[128 = 0]

[107 129 133 108 113 129 144 113 114 119 116 149 140 133 112 148 115 118
  81 128 109 127 153 131 143 119 133 156 123 121 135 141 113 124 152 146
 129 135 118 120 123 128 100 146 119 123 128 172 107 127 121 127 118 142
 129 107 134 125 125 115 126 133 136 192 146  97 128 128 136 157 127 143
 148 125 140] -> Z865/z241
[124 126 139 105 123 129 123 111 139 110 137 161 126 117 111 136 124 103
  98 140 111 112 123 151 128 103 128 130 146 131 118 112 107 118 144 135
 128 139 113 146 115 126 120 145 130 128 131 138 106 136 129 119 119 119
 120 122 116 124 140 125 134 128 115 174 149 135 128 136 134 121 136 151
 143 127 143] -> z913/Z235
[126 128 129 129 140 125 149  98 128 111 140 193 124 129 127 151 121 124
  91 137 125 100 137 125 112 131 116 131 133 117 128 105 133 111 133 133
 129 142 161 142 120 117  80 166 131 141 118 193 103  99  95 113 125 139
 138 104 134 113 131 127 118 133 128 136 142 135 128 142 144 131 122 115
 146 125 139] -> z431/Z785
[111 139 128 111  98 129 145 105 106 115 113 134 136 134 114 139 142 124
 102 132 118 131 134 159 141 123 129 153 125 115 135 143 125 118 172 138
 121 131 125 121 124 125  67 134 125 126 123 169 131 112 129 122 130 139
 121 110 122 128 123 127 135 148 136 196 140 123 126 136 143  96 124 155
 141 136 160] -> Z865/z241
[119 153 128 104 118 127 148 106 119 118 131 155 133 135 106 146 127 122
  92 113 123 119 124 166 125 109 128 118 136 143 104 114 136 145 154 154
 154 142 164 143 108 123  72 127 135 131 133 169  91 114 131 121 110 136
 122 108 148 134 127 116 130 141 123 179 160 131 127 138 124 153 129 146
 134 132 108] -> z913/z382
[126 125 152 119 139 127 151 118 126 126 143 171 132 134 101 139 117 115
  99 141 114 110 125 149 140 104 130 117 136 133 118 130 133 120 148 127
 139 137 130 146 111 122 125 152 138 137 133 156 100 107 135 125 115 128
 127 113 132 131 126 120 129 136 129 172 150 144 130 132 129 138 127 149
 126 118 145] -> z913/Z235
[124 139 127 124 113 123 158 118 124 105 113 173 121 131  98 151 118 114
  63 125 118 112 108 194 107  92 145 128 143 141 119 120 123 118 151 135
 140 143 131 143 110 129  28 124 146 126 139 144  94  97 153 121 107 136
 117  96 127 118 135 125 136 142 139 207 137 142 123 134 134 116 131 184
 154 129 141] -> z913/z382
[107 104 147 112 116 132 143 115 123 140 166 163 111 150 112 128 126 113
 113 136 121 124 130 149 129  99 137 119 136 123 126 136 137 119 152 129
 143 142 105 132 135 118 156 152 111 132 123 165 128 105 136 130 131 137
 120 128 142 113 116 121 130 149 133 182 151 121 120 137 122 118 138 163
 116 132 162] -> Z865/z503
[111 140 140 131 108 123 170 116 113 104  96 162 129 129  97 177 120 104
  56 126 105 131 114 229  94 130 140 122 139 136 115 122 132 107 141 136
 139 130 123 142 126 122   4 137 161 131 152 132 119  80 164 122 123 155
 129 102 132 131 135 136 134 148 147 218 126 136 128 130 159  71 121 212
 158 137 153] -> z913/z382
[113 126 135 107 113 140 146 104 128 133 150 157 130 127 109 132 115 120
 102 124 113 119 123 147 137 107 125 137 137 130 126 148 123 112 173 145
 138 138 107 129 128 118 101 139 120 136 116 184 114  97 122 117 126 142
 120 109 132 113 122 118 122 151 130 181 175 151 121 135 138 125 126 151
 130 130 147] -> Z865/z241
[130 129 135 111 127 127 154 116 125 128 145 158 130 156 100 135 133 117
 101 127 118 118 118 149 122  76 135 114 144 131 115 126 129 130 143 135
 140 129 106 129 118 125 111 131 135 125 134 124 102 129 132 125 117 134
 125 120 134 105 132 127 122 135 130 171 153 135 125 121 132 137 143 138
 133 130 141] -> z913/Z235
[117 116 135  96 118 130 131  99 119 119 156 145 120 145 109 146 129 120
 119 141 127 128 136 120 141 104 126 147 138 110 131 140 126 128 155 140
 136 135 136 120 130 124 122 142 116 150 129 172  96 100 124 104 124 148
 117 110 128 128 116 119 109 148 140 161 155 120 121 142 142 138 133 137
 132 123 152] -> Z865/z241
[101 134 124 101 105 125 147 119 111 111 145 154 125 134 111 142 122 130
  89 133 101 131 133 148 142 106 128 136 135 117 125 143 128 128 174 140
 131 143 146 120 123 121  76 134 129 141 107 191 112  91 132 123 110 147
 123 107 124 120 110 121 118 152 139 200 149 135 129 142 143 121 131 161
 143 133 163] -> Z865/z241
[129 130 131 116 116 137 142 114 110 110 156 171 132 139 126 149 125 128
 107 137  86 103 133  88 139 106 124 127 142 120 130 114 122 119 149 140
 125 132 167 156 109 118 101 179 128 143 172 207  88 107  99 107 120 132
 129 107 134 112 125 126 117 134 120 141 161 125 108 136 127 156 124 116
 145 110 114] -> z431/Z785
[129 136 132 108 126 130 149 108 122 125 135 171 107 123 113 143 139 113
 103 138 113 114 119 134 123  82 127 125 130 135 117 128 122 131 152 126
 144 136  87 146 107 115 144 153 125 132 124 161  96 118 128 117 127 134
 125 120 132 114 134 121 125 134 130 167 148 133 125 135 133 135 124 145
 133 127 154] -> z913/Z235
[124 124 137 109 115 129 147 115 127 100 137 166 134 113 119 145 129 123
  94 124 114 118 135 165 115 101 143 119 136 133 117 120 127 127 163 150
 136 124 152 132  97 122  57 125 147 135 134 140  91 112 143 110 113 144
 123 109 140 112 129 129 126 139 129 206 136 143 126 139 140 133 141 180
 140 134 125] -> z913/z382
[140 119 130 141 124 135 127 119 121 107 151 177 122 123 130 143 114 120
 100 148 123  89 140 146 113 105 125 133 123 116 138  99 112 117 132 132
 130 126 127 125 117 120  83 159 135 145 110 172 116  97 103 116 121 132
 137 112 144 110 121 115 120 126 119 151 141 133 118 144 156 125 131 127
 160  80 136] -> z431/Z746
[126 117 133 119 114 129 164 120 128 122 138 168 115 118  98 145 130 117
  84 129 111 118 119 168 116 112 130 117 127 139 114 123 130 121 140 124
 136 134 120 130 111 122  75 131 143 149 135 143 115 100 138 107 119 145
 124 113 126 123 134 125 130 142 134 185 140 135 125 134 135 113 183 163
 135 130 136] -> z913/Z235
